[[116 150 153 101 105 124 124 107 117 144 114 111 140 117 148]
 [114 116 136 119 118 110 111 110 121 133 102 150 153 111 150]
 [110 137 114 143 137 107 127 149 122 148 101 121 123 143 109]
 [142 103 130 131 141 152 146 101 126 153 109 153 109 132 146]
 [126 124 106 143 117 111 147 152 131 123 109 109 102 130 121]
 [152 143 113 114 131 140 146 143 137 134 139 139 106 118 111]
 [104 120 133 137 108 109 135 139 105 153 112 142 143 138 112]
 [111 106 127 127 124 123 142 154 131 132 110 111 109 155 111]
 [114 141 155 136 127 125 111 142 132 132 154 114 148 151 150]
 [121 136 123 137 154 103 139 145 155 113 120 118 116 116 140]
 [130 142 107 149 113 153 149 109 148 118 138 133 113 137 113]] ⇒ 150

[[128 126 123 128 117 134 126 126 128 132]
 [128 129 131 125 131 136 126 133 132 139]
 [131 126 123 122 117 135 126 127 127 132]
 [128 126 126 120 121 135 126 129 128 133]
 [127 130 133 144 152 128 130 139 125 132]
 [120 136 139 132 145 134 128 136 135 140]] ⇒ 126

[[114 113 104 112 115 100 115 128]
 [131 124 122 113 125 118 113 117]
 [133 132 145 120 127 125 122 132]
 [122 137 139 141 133 130 135 134]
 [140 117 123 120 118 124 126 128]] ⇒ 113

[[125 127 135 129 130 124 133 112 128 127 131 125 127 105 152]
 [126 127 130 124 128 129 123 114 127 130 138 132 129 138 114]
 [135 130 124 132 126 143 128 136 128 130 123 129 131 119 127]
 [131 128 122 128 126 117 123 129 130 128 132 119 130 118 154]
 [130 128 130 129 128 129 129 113 129 130 136 123 131 101 155]
 [140 128 134 129 131 132 131 106 126 130 129 136 128 116 126]
 [141 130 123 127 128 104 129 125 130 126 134 124 128 139 143]
 [145 128 117 129 128 114 123 146 129 126 113 125 126 133 138]
 [108 127 140 126 129 135 134 109 127 129 142 128 128 119 128]
 [143 126 127 127 131 110 124 111 128 128 129 128 127 120 146]] ⇒ 127

[[129 119 135 128 140 132 137 127 126 131 127 130 142 117 112 119]
 [127 125 131 125 134 127 141 124 128 126 125 124 141 125 108 122]
 [129 123 121 131 129 132 132 122 129 137 134 131 137 121 105 123]
 [127 126 131 129 136 128 142 122 125 135 131 127 134 117 107 118]
 [129 127 130 126 132 125 146 122 128 133 131 124 135 121 104 120]
 [124 126 128 124 136 131 134 122 120 121 128 126 141 127 113 121]
 [121 126 128 125 133 130 135 122 122 121 126 126 140 129 113 121]
 [130 127 131 124 135 128 140 125 126 124 126 124 143 127 109 120]
 [134 124 121 129 123 137 130 127 131 136 132 138 138 121 107 121]] ⇒ 119

[[138 135 114 122 139 123 130 146]
 [135 118 137 126 129 135 129 120]
 [133 115 133 137 129 132 120 127]
 [121 124 148 137 113 135 138 101]
 [145 128 130 134 145 122 142 138]
 [116 128 135 138 112 133 134 112]] ⇒ 135
---
[141 138 132 107 114 147 119] Answer: 141
[116 130 139 118 102] Answer: 116
[136 127 125  98 107] Answer: 136
[144 155 124 136 147 134 123] Answer: 144
[102 130 125 116 121] Answer: 102
[141 115 157 107 131] Answer: 141
[156 116 128 112] Answer: 156
[130 125 111 149 139] Answer: 130
[145  99 102 118 139] Answer: 145
---
[117 124 129 155 109] gives 124
[151 131 125 127 130] gives 130
[121 110 120 146 101] gives 120
[105 126 131 123 128] gives 126
[157 123 148 140 110] gives 140
[150 152 151 156 140] gives 151
---
[[131, 120, 156, 140],
 [135, 143, 103, 118]] yields 143

[[129, 130, 130, 129, 100, 127],
 [129, 129, 127, 125, 130, 128],
 [128, 133, 125, 129, 127, 129]] yields 125

[[114, 128, 128, 101, 141, 134],
 [115, 113, 130, 99, 128, 142],
 [115, 106, 128, 99, 138, 137]] yields 99

[[125, 114, 128, 143, 153, 144],
 [121, 129, 135, 122, 112, 121]] yields 122

[[130, 118, 120, 109, 137, 128, 145],
 [116, 126, 128, 115, 136, 118, 139],
 [140, 150, 102, 122, 130, 132, 131]] yields 136

[[120, 119, 123, 115],
 [149, 137, 135, 130]] yields 137

[[109, 142, 143, 148, 144, 126, 146],
 [103, 99, 122, 102, 105, 140, 105]] yields 105

[[145, 135, 119, 133, 138, 103, 147],
 [123, 133, 122, 134, 136, 132, 116]] yields 136
---
array([[141, 132, 138, 131],
       [152, 143, 132, 120],
       [131, 123, 140, 137]]) | 152, 143

array([112, 118, 142, 155, 125, 138]) | 155, 142

array([[135, 127, 127, 153],
       [144, 139, 132, 124]]) | 153, 144

array([157, 122, 115, 137, 126, 156, 139]) | 157, 156

array([[120, 121, 123, 118, 131],
       [110, 153, 128, 118, 122]]) | 153, 131

array([[113, 115, 153, 138, 147],
       [132, 105, 141, 129, 138]]) | 153, 147
---
141,151,149,131,144
148,150,108,152,124
ans = 151

98,124,102,142,144 ans = 124

118,127,115,127,146,154,142 ans = 127

138,122,106,107,119,124,107
147,128,123,133,130,143,143
142,130,124,117,112,127,124
ans = 122

104,105,140,119,132,110,143
101,110,124,123,107,113,113
ans = 105

136,151,137,152,124,142,118 ans = 151

135,147,135,106,117,118 ans = 147
---
[138 157 126 110 127 127] result: 110
[126 155 134 128 107] result: 134
[133 134 139 135 149 128] result: 135
[150 142 132 145] result: 142
[119 104 153 157] result: 104
[132 127 142 128 150] result: 142
[105 113 100 131 112 118] result: 131
[151 149 152 136 150 157] result: 136
[129 121 145 113 153 156 120] result: 153
[153 122 126 100] result: 122
---
[[134 135 136 120]
 [151 150 147 121]
 [119 118 118 140]] → 135

[[108 106 122 126 129 139]
 [131 140 113 138 139 150]] → 126

[[133 128 107 107 124 134]
 [131 126 110 104 126 134]] → 107

[118 154 155 121] → 154

[[129 133 106 139 128 124]
 [137 132 122 140 132 120]] → 139

[104 126 133 129 111 123 138] → 111

[134 124 126  99] → 124
